Below are the code and all the weights of a small trained network. Each question names an input and a class and asks about switching units off, where a switched-off unit gives its printed mean instead of its output.

import numpy as np


def w(rows, s, z=0):
    codes = np.array(rows[::2]) - 128.0
    scale = np.full(codes.shape[1], s)
    scale[-1] = z or s
    return codes * scale


def f(y):
    return y / 2 * (1 + np.tanh(0.7978845608 * (y + 0.044715 * y**3)))


def log_softmax(a):
    a = a - a.max(-1, keepdims=True)
    return a - np.log(np.exp(a).sum(-1, keepdims=True))


def net(x, mask):
    res = np.array(x, float).reshape(1, 4) / 4 @ E
    y = f(res @ A[0][:, :-1].T + A[0][:, -1])
    res = res + np.where(mask, y, B[0][:, -1]) @ B[0][:, :-1]
    return log_softmax(res[-1] @ U[:, :-1].T + U[:, -1])


A, B = {}, {}
E = w([
[67,162,113,155,43,101,166,219,104,176],'x0',
[155,203,145,249,54,192,69,81,143,127],'x1',
[53,149,148,131,132,227,215,35,136,154],'x2',
[170,144,115,166,172,187,160,202,254,169],'x3',
],0.0084)
A[0] = w([
[159,105,130,148,129,87,99,135,122,145,163],'N1',
[97,119,110,132,116,173,177,87,116,120,174],'N2',
[125,147,118,158,64,152,85,95,153,110,61],'N3',
[154,110,128,152,136,190,152,194,211,133,83],'N4',
[169,152,137,109,110,94,84,169,124,116,102],'N5',
[30,125,131,124,127,190,238,50,154,123,150],'N6',
[142,161,116,128,142,128,129,138,182,146,110],'N7',
[178,122,123,160,167,151,192,200,228,131,128],'N8',
[106,145,135,113,116,110,110,105,89,142,106],'N9',
[64,114,118,103,65,99,209,227,110,155,42],'N10',
[168,176,128,219,50,156,39,99,113,107,36],'N11',
[175,126,120,107,197,140,98,40,148,112,30],'N12',
[132,145,124,131,156,155,125,163,158,143,65],'N13',
[170,144,131,95,198,134,73,58,144,127,50],'N14',
[222,112,125,131,98,65,2,235,118,101,183],'N15',
[77,146,146,140,122,179,196,84,134,161,138],'N16',
[104,115,144,104,68,83,66,55,3,111,134],'N17',
[105,126,120,88,171,100,169,150,144,107,63],'N18',
[133,117,131,104,82,105,116,82,86,126,90],'N19',
[171,107,127,126,177,145,94,106,132,101,60],'N20',
[183,107,136,113,154,123,114,65,144,139,45],'N21',
[97,137,133,120,93,178,183,81,118,143,134],'N22',
[127,125,127,137,149,108,52,161,116,155,112],'N23',
[106,97,128,81,183,95,180,147,65,120,97],'N24',
[92,115,89,126,106,103,140,79,31,111,119],'N25',
[145,114,120,146,144,154,145,156,173,140,169],'N26',
[139,94,124,192,68,152,89,90,135,135,64],'N27',
[63,174,133,186,8,137,147,199,101,140,48],'N28',
[104,113,119,18,166,89,170,172,131,115,6],'N29',
],0.0098,0.0018)
B[0] = w([
[127,145,114,141,99,120,153,133,113,127,155],'N1',
[121,136,111,133,100,101,156,152,105,125,167],'N2',
[133,112,150,111,185,119,141,128,115,196,158],'N3',
[121,187,149,98,129,139,69,131,170,110,191],'N4',
[110,128,112,134,97,86,166,137,111,112,168],'N5',
[125,145,102,137,68,42,170,163,70,122,223],'N6',
[111,145,132,107,139,123,104,132,146,125,150],'N7',
[110,212,150,115,124,144,55,109,167,126,212],'N8',
[128,150,136,127,113,138,103,141,139,113,146],'N9',
[151,43,126,167,162,192,135,98,166,59,198],'N10',
[151,94,151,93,203,139,139,109,88,251,200],'N11',
[143,46,120,172,128,174,141,125,152,61,179],'N12',
[121,158,139,115,131,134,102,126,131,113,148],'N13',
[126,62,115,164,134,180,150,130,158,72,173],'N14',
[104,145,90,133,39,45,199,158,63,100,253],'N15',
[122,130,102,123,79,75,149,146,84,112,189],'N16',
[110,224,148,114,125,150,55,140,205,99,222],'N17',
[141,109,142,112,153,126,119,114,105,194,165],'N18',
[124,165,133,112,126,142,92,138,163,114,159],'N19',
[126,87,125,156,128,152,150,121,136,97,157],'N20',
[136,97,126,156,141,151,138,118,145,95,155],'N21',
[130,130,110,131,85,90,160,145,101,123,175],'N22',
[125,127,113,135,88,115,148,128,93,116,157],'N23',
[139,121,150,111,169,144,128,109,102,221,187],'N24',
[119,191,129,112,127,127,71,133,186,113,182],'N25',
[116,160,129,109,126,123,89,136,146,124,162],'N26',
[128,103,141,88,176,132,132,106,108,190,159],'N27',
[150,37,125,169,161,196,138,100,168,49,205],'N28',
[150,109,149,127,184,144,144,105,91,227,201],'N29',
],0.019,0.014)
U = w([
[102,163,48,130,49,49,204,212,59,112,194],'0',
[90,246,145,81,135,147,36,163,203,101,146],'1',
[167,107,152,83,226,138,162,108,74,255,151],'2',
[158,31,85,219,157,207,171,120,173,22,7],'3',
],0.0089,0.0012)

Each question gives the input, the list of numbers given to net, and the class t.
The units are the neurons (one row each of A and B). Each row of codes is followed by its name. A weight is (code - 128) times the scale printed after its matrix; where a second scale follows, it is the last column's (A, B and U).
mask holds one flag per neuron, in row order. A switched-off neuron (its flag False) gives its mean, the last column of its row in B, instead of its output. The means were averaged over made-up inputs and are rounded, as every weight is.
A unit's drop is (log p(t) with every unit on - log p(t) with that unit switched off) / (log p(t) with every unit on - log p(t) with every unit switched off).
unit that matters most: the unit with the biggest drop
top k neurons: the k neurons with the biggest drops, biggest first
drop of u: that unit's drop, to one decimal
input [3,4,3,2], class 2: top 2 neurons	(N15, N11)
input [-3,3,6,6], class 0: unit that matters most	N6
input [6,-2,-3,-6], class 1: top 3 neurons	(N17, N25, N12)
input [-5,5,-5,3], class 0: top 3 neurons	(N15, N28, N29)
input [6,-6,2,1], class 2: top 2 neurons	(N29, N24)
input [8,1,2,7], class 3: top 2 neurons	(N28, N10)
input [6,4,5,-3], class 3: top 2 neurons	(N28, N15)
input [-5,1,-5,5], class 0: top 4 neurons	(N15, N17, N28, N10)
input [6,-6,5,0], class 2: top 4 neurons	(N15, N29, N24, N12)
input [-5,2,-4,-3], class 3: top 3 neurons	(N6, N14, N12)
input [-1,6,7,6], class 0: top 2 neurons	(N6, N16)
input [-7,-4,-4,-6], class 3: top 3 neurons	(N12, N14, N8)
input [-7,-4,7,1], class 0: top 3 neurons	(N6, N28, N10)
input [8,-3,2,7], class 3: unit that matters most	N10
input [8,4,5,6], class 3: drop of N28	3.1
input [4,4,2,-3], class 2: drop of N21	0.1
input [7,6,-3,7], class 1: drop of N4	2.2
